Moves between states:
kud ψ saf
kud λ gik
kud κ ged
kud γ nop
kud θ fel
kud τ sif
zir ψ sif
zir λ nus
zir κ kis
zir γ kud
zir θ vir
zir τ mis
bub ψ nen
bub λ gak
bub κ nus
bub γ pif
bub θ dez
bub τ kul
gad ψ nep
gad λ nes
gad κ rup
gad γ zis
gad θ rov
gad τ vuv
tik ψ guv
tik λ sal
tik κ sas
tik γ mif
tik θ vik
tik τ rim
vav ψ rop
vav λ nov
vav κ piz
vav γ vuv
vav θ rup
vav τ lub
seg ψ nul
seg λ vom
seg κ zim
seg γ rup
seg θ vav
seg τ piz
zuf ψ zuk
zuf λ vel
zuf κ vab
zuf γ nal
zuf θ pup
zuf τ zor
keb ψ gik
keb λ biv
keb κ mov
keb γ dez
keb θ bub
keb τ nus
med ψ vaz
med λ ged
med κ nep
med γ vot
med θ gub
med τ nar
fum ψ zor
fum λ geb
fum κ pog
fum γ zuf
fum θ fov
fum τ sal
kis ψ gub
kis λ zir
kis κ rov
kis γ ged
kis θ mis
kis τ zis
zor ψ vok
zor λ pup
zor κ mif
zor γ zuk
zor θ zof
zor τ kir
num ψ vom
num λ zis
num κ rop
num γ nar
num θ nep
num τ ter
rap ψ rim
rap λ fon
rap κ pif
rap γ tik
rap θ gid
rap τ bar
poz ψ kul
poz λ mal
poz κ saf
poz γ bub
poz θ keb
poz τ mov
fon ψ vik
fon λ vok
fon κ rap
fon γ sal
fon θ pog
fon τ gid
kul ψ nop
kul λ dez
kul κ vir
kul γ nen
kul θ gik
kul τ kud
der ψ vel
der λ mir
der κ mer
der γ fis
der θ lib
der τ geb
bar ψ biv
bar λ gid
bar κ nen
bar γ rim
bar θ sas
bar τ maf
ter ψ vav
ter λ nep
ter κ gim
ter γ vom
ter θ tad
ter τ biz
gim ψ piz
gim λ ter
gim κ vin
gim γ seg
gim θ biz
gim τ vif
vok ψ vab
vok λ mer
vok κ fon
vok γ fov
vok θ fum
vok τ pog
vot ψ kis
vot λ sis
vot κ fik
vot γ tup
vot θ nin
vot τ vaz
mov ψ kud
mov λ keb
mov κ tup
mov γ kul
mov θ nus
mov τ zir
vel ψ kez
vel λ gis
vel κ zuf
vel γ mez
vel θ ses
vel τ pup
sal ψ kir
sal λ fov
sal κ tik
sal γ zor
sal θ vab
sal τ vik
bov ψ mir
bov λ piz
bov κ ses
bov γ som
bov θ reb
bov τ mez
bip ψ tik
bip λ miz
bip κ daz
bip γ pog
bip θ fon
bip τ rap
pup ψ mer
pup λ ses
pup κ zor
pup γ kez
pup θ nal
pup τ zof
biv ψ pif
biv λ lov
biv κ keb
biv γ daz
biv θ gak
biv τ bub
mir ψ gis
mir λ gog
mir κ der
mir γ vif
mir θ vin
mir τ lib
vom ψ vuv
vom λ fik
vom κ seg
vom γ gad
vom θ nov
vom τ vav
zus ψ nal
zus λ fis
zus κ fov
zus γ ses
zus θ vel
zus τ zuf
vin ψ bov
vin λ gim
vin κ lib
vin γ zim
vin θ vif
vin τ fis
sis ψ zir
sis λ nop
sis κ vot
sis γ mov
sis θ saf
sis τ nin
tad ψ rup
tad λ nar
tad κ biz
tad γ nov
tad θ vom
tad τ seg
kir ψ pog
kir λ zof
kir κ guv
kir γ vok
kir θ miz
kir τ bip
vaz ψ zis
vaz λ nin
vaz κ nov
vaz γ kis
vaz θ nes
vaz τ gad
nar ψ gad
nar λ gub
nar κ tad
nar γ vaz
nar θ fik
nar τ vom
zuk ψ fov
zuk λ kez
zuk κ miz
zuk γ geb
zuk θ mer
zuk τ vok
dez ψ maf
dez λ daz
dez κ kul
dez γ bar
dez θ pif
dez τ gik
pog ψ mif
pog λ fum
pog κ gid
pog γ vab
pog θ sal
pog τ tik
nop ψ nus
nop λ maf
nop κ sis
nop γ keb
nop θ poz
nop τ saf
nep ψ nov
nep λ med
nep κ ter
nep γ fik
nep θ nar
nep τ tad
daz ψ sas
daz λ bip
daz κ dez
daz γ gid
daz θ rap
daz τ pif
vab ψ miz
vab λ zuf
vab κ vik
vab γ zof
vab θ zor
vab τ mif
guv ψ gid
guv λ kir
guv κ gak
guv γ fon
guv θ bip
guv τ daz
mal ψ dez
mal λ rim
mal κ poz
mal γ gak
mal θ biv
mal τ keb
som ψ vif
som λ nul
som κ vun
som γ gim
som θ gog
som τ mir
reb ψ vin
reb λ lub
reb κ mez
reb γ gog
reb θ som
reb τ vun
nov ψ num
nov λ vaz
nov κ vav
nov γ rov
nov θ gad
nov τ rup
rop ψ seg
rop λ num
rop κ gog
rop γ tad
rop θ ter
rop τ gim
ses ψ der
ses λ bov
ses κ pup
ses γ vun
ses θ mez
ses τ nal
nin ψ mis
nin λ saf
nin κ vaz
nin γ zir
nin θ tup
nin τ nes
fis ψ mez
fis λ vif
fis κ zus
fis γ bov
fis θ gis
fis τ vel
pif ψ mal
pif λ rap
pif κ gik
pif γ sas
pif θ bar
pif τ nen
vuv ψ tad
vuv λ rov
vuv κ nul
vuv γ nep
vuv θ num
vuv τ rop
fov ψ zof
fov λ zus
fov κ sal
fov γ pup
fov θ zuf
fov τ vab
fik ψ rov
fik λ vot
fik κ vom
fik γ nes
fik θ vaz
fik τ nov
ged ψ nin
ged λ kud
ged κ med
ged γ sis
ged θ sif
ged τ gub
lib ψ ses
lib λ vin
lib κ geb
lib γ gis
lib θ fis
lib τ zus
mez ψ lib
mez λ reb
mez κ nal
mez γ mir
mez θ vun
mez τ kez
piz ψ gog
piz λ vav
piz κ bov
piz γ nul
piz θ lub
piz τ reb
rup ψ ter
rup λ gad
rup κ lub
rup γ num
rup θ vuv
rup τ nul
gub ψ nes
gub λ sif
gub κ nar
gub γ nin
gub θ vot
gub τ fik
nal ψ geb
nal λ mez
nal κ zof
nal γ der
nal θ kez
nal τ zuk
mer ψ zuf
mer λ der
mer κ vok
mer γ zus
mer θ geb
mer τ fum
gak ψ bar
gak λ guv
gak κ bub
gak γ rap
gak θ daz
gak τ dez
vif ψ reb
vif λ biz
vif κ fis
vif γ piz
vif θ zim
vif τ gis
tup ψ ged
tup λ mov
tup κ nes
tup γ vir
tup θ zir
tup τ kis
nes ψ med
nes λ tup
nes κ gad
nes γ mis
nes θ kis
nes τ rov
maf ψ bub
maf λ sas
maf κ nop
maf γ biv
maf θ mal
maf τ poz
kez ψ zus
kez λ vun
kez κ zuk
kez γ lib
kez θ der
kez τ mer
gis ψ vun
gis λ zim
gis κ vel
gis γ reb
gis θ bov
gis τ ses
vun ψ fis
vun λ som
vun κ kez
vun γ vin
vun θ mir
vun τ der
rim ψ daz
rim λ vik
rim κ mal
rim γ guv
rim θ lov
rim τ biv
zof ψ fum
zof λ nal
zof κ kir
zof γ mer
zof θ zuk
zof τ miz
sas ψ gak
sas λ tik
sas κ maf
sas γ lov
sas θ rim
sas τ mal
rov ψ nar
rov λ kis
rov κ vuv
rov γ med
rov θ zis
rov τ num
vir ψ sis
vir λ kul
vir κ mis
vir γ fel
vir θ kud
vir τ ged
gik ψ poz
gik λ pif
gik κ kud
gik γ maf
gik θ nen
gik τ fel
sif ψ tup
sif λ fel
sif κ gub
sif γ saf
sif θ sis
sif τ vot
zis ψ fik
zis λ mis
zis κ num
zis γ gub
zis θ med
zis τ nep
vik ψ bip
vik λ vab
vik κ rim
vik γ kir
vik θ mif
vik τ lov
fel ψ mov
fel λ nen
fel κ sif
fel γ poz
fel θ nop
fel τ sis
nul ψ biz
nul λ vuv
nul κ som
nul γ ter
nul θ rop
nul τ gog
biz ψ lub
biz λ tad
biz κ vif
biz γ vav
biz θ seg
biz τ zim
lov ψ rap
lov λ mif
lov κ biv
lov γ bip
lov θ guv
lov τ gak
geb ψ pup
geb λ lib
geb κ fum
geb γ vel
geb θ zus
geb τ fov
gog ψ zim
gog λ rop
gog κ mir
gog γ biz
gog θ gim
gog τ vin
miz ψ sal
miz λ zuk
miz κ bip
miz γ fum
miz θ vok
miz τ fon
nus ψ fel
nus λ bub
nus κ zir
nus γ gik
nus θ kul
nus τ vir
zim ψ som
zim λ seg
zim κ gis
zim γ lub
zim θ piz
zim τ bov
lub ψ gim
lub λ rup
lub κ reb
lub γ rop
lub θ nul
lub τ som
gid ψ lov
gid λ pog
gid κ bar
gid γ vik
gid θ tik
gid τ sas
mis ψ vot
mis λ vir
mis κ zis
mis γ sif
mis θ ged
mis τ med
saf ψ vir
saf λ poz
saf κ nin
saf γ nus
saf θ mov
saf τ tup
mif ψ fon
mif λ zor
mif κ lov
mif γ miz
mif θ kir
mif τ guv
nen ψ keb
nen λ bar
nen κ fel
nen γ mal
nen θ maf
nen τ nop

In the rows, zero is written as 528.

The rows follow the links: the fewer symbols apart two states are, the more alike their rows tend to be.

Each row is also shifted at random along 4 hidden directions that mean nothing.

Some states, each with a row of numbers:
lib	[ 532,  550,  531,  532,  497,  535,  573,  577,  529,  512,  446,  529,  552,  512,  500,  505,  521,  469,  556,  509,  488,  398,  576,  490,  539,  552,  498,  495,  451,  513,  502,  541,  536,  489,  448,  516,  512,  480,  564,  569,  545,  579,  619,  533,  513,  479,  528,  577,  586,  508,  545]
vok	[ 772,  483,  553,  530,  509,  487,  572,  542,  554,  498,  641,  509,  493,  575,  529,  501,  529,  537,  491,  545,  567,  533,  515,  467,  538,  503,  527,  544,  499,  552,  568,  542,  523,  505,  582,  548,  483,  498,  482,  546,  492,  539,  512,  567,  508,  512,  558,  539,  502,  492,  572]
nin	[ 413,  545,  511,  531,  556,  573,  476,  489,  514,  558,  483,  562,  534,  496,  547,  582,  531,  566,  528,  544,  518,  642,  513,  615,  514,  529,  573,  550,  601,  513,  503,  514,  536,  574,  535,  529,  564,  580,  550,  492,  533,  493,  477,  507,  563,  564,  503,  492,  514,  557,  480]
sas	[ 575,  518,  593,  554,  514,  566,  535,  522,  564,  483,  496,  623,  521,  553,  558,  624,  463,  581,  494,  528,  478,  506,  568,  685,  509,  473,  479,  499,  558,  512,  524,  457,  534,  570,  542,  495,  471,  524,  572,  504,  503,  460,  534,  533,  503,  518,  587,  584,  426,  509,  512]
biv	[ 599,  513,  562,  515,  501,  534,  526,  524,  545,  517,  491,  518,  532,  518,  565,  570,  496,  542,  483,  510,  536,  566,  511,  536,  529,  491,  568,  555,  563,  522,  493,  502,  541,  554,  513,  484,  521,  549,  573,  495,  527,  463,  552,  513,  525,  542,  542,  542,  431,  497,  530]
vab	[ 529,  513,  570,  555,  490,  552,  578,  569,  566,  480,  495,  591,  513,  545,  515,  572,  483,  532,  502,  533,  494,  468,  588,  590,  528,  502,  495,  510,  478,  517,  517,  496,  537,  508,  507,  524,  470,  478,  560,  541,  498,  527,  569,  561,  506,  483,  571,  595,  488,  487,  544]
lov	[ 721,  469,  547,  517,  520,  489,  537,  512,  550,  515,  658,  487,  480,  565,  554,  524,  533,  566,  458,  549,  604,  654,  477,  470,  536,  489,  587,  590,  559,  558,  558,  535,  523,  535,  610,  544,  510,  542,  480,  503,  489,  491,  462,  552,  534,  556,  543,  499,  445,  494,  559]
nus	[ 567,  536,  550,  500,  518,  518,  502,  508,  523,  533,  475,  486,  559,  507,  575,  542,  509,  526,  516,  485,  527,  525,  493,  512,  528,  503,  553,  534,  576,  520,  496,  504,  537,  566,  499,  463,  550,  572,  575,  493,  559,  461,  565,  486,  522,  558,  528,  525,  454,  523,  517]
dez	[ 402,  552,  587,  496,  477,  500,  536,  554,  535,  494,  415,  485,  584,  526,  564,  523,  458,  486,  531,  432,  492,  329,  549,  505,  531,  494,  459,  466,  511,  512,  496,  464,  541,  540,  438,  419,  507,  527,  624,  509,  585,  449,  672,  480,  472,  524,  570,  603,  425,  503,  538]
der	[ 419,  500,  509,  558,  542,  509,  560,  549,  544,  513,  662,  559,  478,  583,  474,  494,  551,  542,  536,  581,  555,  521,  562,  530,  527,  549,  474,  516,  466,  549,  605,  545,  509,  476,  606,  616,  495,  470,  439,  569,  484,  601,  463,  590,  523,  500,  546,  528,  588,  534,  554]
sal	[ 619,  500,  553,  511,  479,  484,  575,  568,  549,  499,  548,  465,  521,  541,  529,  487,  515,  497,  493,  505,  564,  479,  523,  414,  549,  508,  542,  546,  478,  541,  521,  535,  532,  490,  504,  510,  501,  494,  535,  536,  522,  524,  589,  541,  505,  510,  548,  557,  480,  476,  577]
ter	[ 664,  522,  510,  555,  612,  493,  497,  464,  516,  538,  748,  580,  488,  611,  513,  491,  574,  592,  578,  585,  538,  539,  516,  604,  508,  549,  422,  474,  559,  564,  668,  543,  492,  542,  695,  608,  516,  538,  389,  561,  500,  578,  378,  555,  518,  541,  550,  477,  618,  602,  518]
rap	[ 471,  510,  568,  517,  491,  509,  548,  548,  552,  499,  517,  504,  524,  543,  546,  537,  489,  524,  491,  497,  538,  488,  535,  507,  530,  491,  519,  529,  515,  530,  516,  494,  535,  524,  514,  491,  497,  515,  562,  508,  530,  479,  575,  529,  503,  528,  561,  565,  435,  490,  550]
fum	[ 487,  538,  591,  540,  477,  503,  593,  586,  558,  462,  489,  551,  546,  572,  514,  512,  467,  487,  545,  478,  469,  263,  607,  543,  529,  508,  389,  431,  432,  516,  549,  479,  530,  490,  478,  485,  451,  456,  568,  566,  540,  532,  652,  541,  455,  468,  598,  636,  500,  493,  561]
kud	[ 994,  534,  561,  472,  531,  474,  490,  472,  506,  540,  526,  437,  570,  517,  618,  503,  532,  526,  519,  471,  545,  531,  429,  439,  538,  493,  571,  542,  614,  538,  514,  539,  533,  589,  525,  436,  560,  607,  551,  496,  571,  451,  556,  462,  514,  573,  528,  498,  464,  527,  529]
zor	[ 476,  486,  538,  551,  506,  520,  574,  561,  560,  499,  606,  549,  480,  567,  495,  528,  519,  541,  493,  561,  556,  545,  559,  524,  531,  517,  520,  544,  478,  541,  558,  527,  523,  486,  566,  576,  483,  475,  492,  542,  483,  553,  503,  582,  520,  504,  554,  547,  510,  495,  560]
biz	[ 485,  554,  508,  520,  550,  481,  531,  531,  503,  536,  575,  492,  550,  550,  504,  444,  555,  490,  594,  509,  523,  392,  538,  470,  531,  566,  443,  467,  482,  540,  581,  549,  511,  498,  535,  543,  533,  506,  484,  570,  558,  585,  549,  522,  503,  512,  525,  525,  619,  563,  543]
mal	[ 173,  495,  543,  552,  532,  538,  519,  526,  556,  511,  596,  575,  483,  568,  515,  577,  496,  582,  490,  554,  556,  590,  554,  621,  509,  499,  502,  533,  542,  540,  561,  473,  522,  533,  594,  560,  502,  520,  508,  491,  499,  483,  466,  556,  528,  549,  558,  534,  439,  528,  520]
rov	[ 710,  576,  531,  522,  558,  556,  486,  487,  499,  549,  441,  557,  577,  496,  561,  556,  533,  530,  575,  507,  464,  497,  513,  596,  519,  538,  513,  493,  586,  507,  505,  527,  533,  582,  496,  483,  559,  579,  565,  526,  564,  515,  542,  479,  534,  539,  511,  520,  568,  569,  483]
zis	[ 533,  575,  513,  506,  544,  540,  490,  504,  494,  561,  428,  502,  582,  482,  553,  524,  539,  504,  571,  490,  494,  492,  507,  522,  527,  547,  537,  511,  564,  507,  490,  533,  536,  560,  468,  479,  580,  576,  574,  520,  580,  517,  571,  473,  538,  547,  497,  513,  563,  562,  496]
vif	[ 381,  493,  473,  562,  587,  493,  531,  514,  526,  545,  765,  547,  457,  598,  462,  467,  591,  568,  546,  612,  597,  608,  530,  520,  521,  569,  485,  531,  496,  573,  648,  570,  493,  481,  677,  666,  521,  493,  374,  564,  476,  619,  375,  597,  544,  530,  523,  469,  630,  568,  546]
tik	[ 518,  487,  518,  500,  474,  516,  557,  567,  544,  535,  496,  438,  513,  490,  535,  516,  531,  497,  456,  520,  604,  646,  490,  382,  555,  509,  668,  632,  516,  537,  459,  554,  545,  498,  478,  513,  545,  525,  565,  500,  521,  504,  565,  535,  552,  541,  500,  517,  456,  464,  565]
geb	[ 602,  519,  554,  629,  538,  682,  560,  540,  577,  486,  462,  790,  479,  535,  497,  708,  487,  615,  504,  632,  415,  626,  643,  855,  494,  511,  506,  517,  529,  487,  510,  488,  537,  548,  549,  599,  455,  479,  549,  547,  432,  564,  447,  603,  553,  464,  566,  588,  554,  521,  478]
zus	[ 510,  523,  509,  544,  499,  560,  570,  575,  542,  524,  475,  543,  516,  499,  492,  535,  538,  495,  518,  553,  525,  547,  560,  499,  543,  549,  575,  562,  470,  518,  487,  558,  538,  483,  477,  556,  521,  483,  544,  553,  508,  581,  557,  560,  546,  491,  512,  548,  573,  493,  544]
mov	[ 650,  518,  540,  494,  542,  479,  490,  484,  517,  541,  591,  460,  536,  541,  574,  504,  533,  547,  514,  503,  572,  568,  461,  475,  529,  504,  548,  544,  592,  549,  548,  525,  522,  567,  571,  495,  551,  582,  512,  495,  549,  468,  502,  494,  525,  578,  528,  490,  465,  538,  531]
mer	[ 449,  513,  540,  558,  508,  540,  577,  570,  555,  495,  547,  574,  501,  557,  487,  531,  513,  524,  523,  549,  515,  469,  589,  556,  529,  532,  482,  507,  458,  528,  550,  519,  527,  485,  530,  564,  481,  464,  515,  560,  495,  570,  540,  575,  512,  482,  556,  573,  546,  508,  550]
reb	[ 432,  527,  461,  546,  536,  568,  540,  553,  518,  562,  510,  535,  507,  489,  478,  522,  576,  510,  532,  581,  549,  647,  536,  492,  538,  575,  613,  588,  492,  523,  496,  587,  531,  491,  509,  599,  563,  509,  505,  547,  506,  607,  491,  561,  579,  514,  473,  491,  628,  531,  527]

Where do the symbols, taken in turn from left to right, take each start?
Answers are names.
[ 567,  533,  499,  505,  567,  505,  474,  476,  500,  570,  583,  477,  531,  518,  557,  506,  564,  553,  534,  532,  572,  634,  459,  492,  527,  536,  578,  561,  600,  545,  542,  550,  521,  563,  576,  530,  579,  589,  495,  498,  544,  503,  462,  499,  552,  585,  494,  457,  530,  562,  512]
τ κ θ τ => vuv
[ 353,  532,  546,  488,  487,  494,  523,  546,  527,  526,  458,  439,  562,  507,  554,  504,  499,  489,  511,  463,  552,  465,  511,  437,  540,  508,  548,  535,  525,  528,  487,  500,  541,  529,  462,  460,  544,  544,  592,  496,  573,  466,  620,  492,  513,  549,  528,  548,  439,  501,  543]
γ κ ψ λ => mal
[ 204,  507,  525,  517,  519,  515,  512,  529,  537,  533,  554,  493,  510,  534,  528,  533,  514,  543,  496,  520,  576,  579,  520,  512,  524,  510,  546,  556,  542,  541,  527,  498,  531,  527,  545,  530,  536,  538,  530,  489,  529,  481,  513,  530,  533,  561,  531,  516,  448,  523,  529]
λ ψ τ θ θ => pif
[ 674,  525,  537,  557,  533,  543,  560,  544,  540,  503,  559,  591,  513,  552,  502,  536,  530,  534,  542,  557,  494,  480,  568,  577,  524,  534,  478,  499,  486,  527,  558,  535,  522,  508,  547,  561,  491,  487,  504,  570,  500,  580,  517,  563,  515,  486,  548,  555,  585,  527,  537]
γ θ γ θ κ γ => reb
[ 439,  556,  500,  504,  555,  511,  484,  498,  494,  566,  515,  478,  557,  506,  541,  496,  550,  514,  561,  507,  539,  534,  491,  489,  527,  548,  538,  524,  565,  530,  527,  538,  526,  551,  521,  510,  580,  571,  528,  512,  570,  519,  525,  489,  538,  564,  498,  487,  552,  564,  510]
ψ ψ θ ψ τ => gad
[ 478,  558,  466,  505,  553,  533,  494,  510,  488,  583,  486,  474,  550,  472,  522,  491,  579,  500,  559,  531,  548,  600,  488,  455,  538,  572,  601,  567,  552,  528,  493,  581,  532,  530,  497,  536,  603,  566,  524,  524,  559,  561,  519,  498,  568,  554,  462,  468,  605,  559,  511]
θ τ τ λ λ => zis
[ 292,  488,  508,  556,  488,  586,  571,  582,  561,  523,  490,  561,  481,  501,  483,  581,  519,  532,  460,  579,  561,  672,  567,  536,  538,  527,  626,  610,  485,  519,  471,  536,  546,  485,  501,  582,  516,  483,  551,  516,  476,  545,  513,  583,  567,  506,  512,  538,  500,  475,  541]
γ κ κ θ τ γ => guv
[ 329,  481,  470,  530,  499,  524,  572,  582,  540,  544,  579,  472,  478,  513,  469,  487,  570,  499,  480,  575,  619,  665,  524,  389,  554,  554,  641,  628,  461,  546,  507,  587,  531,  451,  527,  608,  542,  482,  490,  539,  490,  592,  501,  584,  571,  519,  484,  496,  556,  486,  571]
κ τ θ ψ κ λ => pog
[ 572,  506,  539,  546,  553,  574,  491,  480,  542,  534,  560,  599,  500,  535,  563,  618,  514,  610,  483,  568,  533,  700,  506,  662,  506,  494,  573,  568,  619,  528,  528,  501,  531,  588,  594,  541,  528,  573,  524,  479,  493,  470,  428,  534,  556,  564,  535,  502,  455,  537,  492]
λ τ γ θ γ => gak
[ 733,  504,  511,  556,  506,  602,  564,  557,  548,  529,  468,  588,  501,  486,  511,  588,  542,  534,  483,  587,  521,  682,  542,  550,  538,  531,  645,  608,  515,  511,  461,  569,  544,  510,  492,  568,  525,  507,  550,  540,  475,  569,  506,  569,  573,  496,  499,  526,  560,  487,  529]
κ θ ψ τ => sal
[ 319,  535,  469,  489,  555,  487,  481,  504,  491,  587,  558,  420,  538,  498,  525,  459,  579,  507,  544,  519,  604,  611,  461,  402,  537,  562,  594,  576,  559,  547,  527,  566,  522,  529,  539,  540,  604,  573,  501,  502,  567,  528,  498,  497,  561,  584,  470,  449,  552,  559,  525]
θ ψ τ τ τ => rup
[ 604,  483,  591,  585,  545,  566,  537,  502,  581,  471,  639,  679,  464,  606,  539,  639,  476,  639,  478,  587,  501,  595,  573,  755,  497,  468,  460,  507,  566,  533,  594,  461,  518,  564,  648,  569,  441,  512,  489,  512,  449,  484,  419,  583,  510,  521,  605,  565,  436,  521,  515]
γ θ τ ψ γ θ => mif
[ 703,  559,  521,  525,  575,  528,  486,  477,  498,  553,  539,  544,  552,  526,  550,  522,  551,  546,  575,  529,  500,  521,  499,  571,  517,  542,  501,  497,  581,  528,  551,  540,  520,  571,  556,  521,  555,  572,  508,  534,  547,  534,  491,  499,  531,  547,  515,  497,  583,  579,  497]
ψ τ λ θ ψ => rov
[ 456,  587,  523,  521,  549,  516,  509,  521,  496,  537,  470,  524,  580,  522,  524,  490,  531,  491,  606,  487,  472,  359,  546,  542,  522,  560,  433,  444,  512,  512,  542,  519,  524,  536,  489,  494,  544,  531,  542,  555,  581,  549,  589,  487,  505,  520,  525,  546,  598,  570,  509]
τ ψ κ γ => biz
[ 269,  535,  464,  525,  573,  491,  506,  518,  498,  567,  631,  485,  513,  546,  481,  448,  585,  518,  577,  550,  573,  535,  517,  465,  529,  580,  500,  520,  504,  552,  590,  564,  509,  496,  585,  596,  566,  524,  445,  550,  539,  591,  467,  538,  544,  546,  496,  475,  623,  578,  532]
θ ψ κ κ => vif
[ 528,  573,  504,  546,  542,  580,  524,  534,  508,  544,  426,  580,  557,  488,  510,  546,  540,  508,  575,  536,  464,  490,  561,  586,  525,  565,  518,  502,  514,  501,  495,  545,  534,  529,  470,  531,  548,  524,  559,  555,  543,  574,  556,  519,  543,  503,  505,  536,  620,  553,  499]
κ λ λ ψ θ ψ => vuv
[ 399,  543,  532,  502,  575,  435,  486,  481,  503,  536,  674,  463,  541,  597,  540,  439,  541,  538,  583,  491,  558,  405,  495,  491,  516,  534,  403,  448,  550,  562,  638,  505,  502,  543,  621,  522,  539,  554,  452,  528,  569,  510,  497,  500,  487,  569,  552,  500,  531,  589,  530]
λ ψ θ θ τ τ => gub
[ 556,  543,  547,  553,  506,  552,  573,  571,  541,  496,  470,  583,  538,  533,  501,  539,  508,  501,  549,  527,  470,  407,  593,  570,  529,  537,  469,  479,  461,  510,  520,  522,  532,  499,  480,  530,  489,  474,  552,  571,  523,  573,  589,  549,  507,  471,  550,  587,  572,  512,  538]
κ γ γ λ => mir
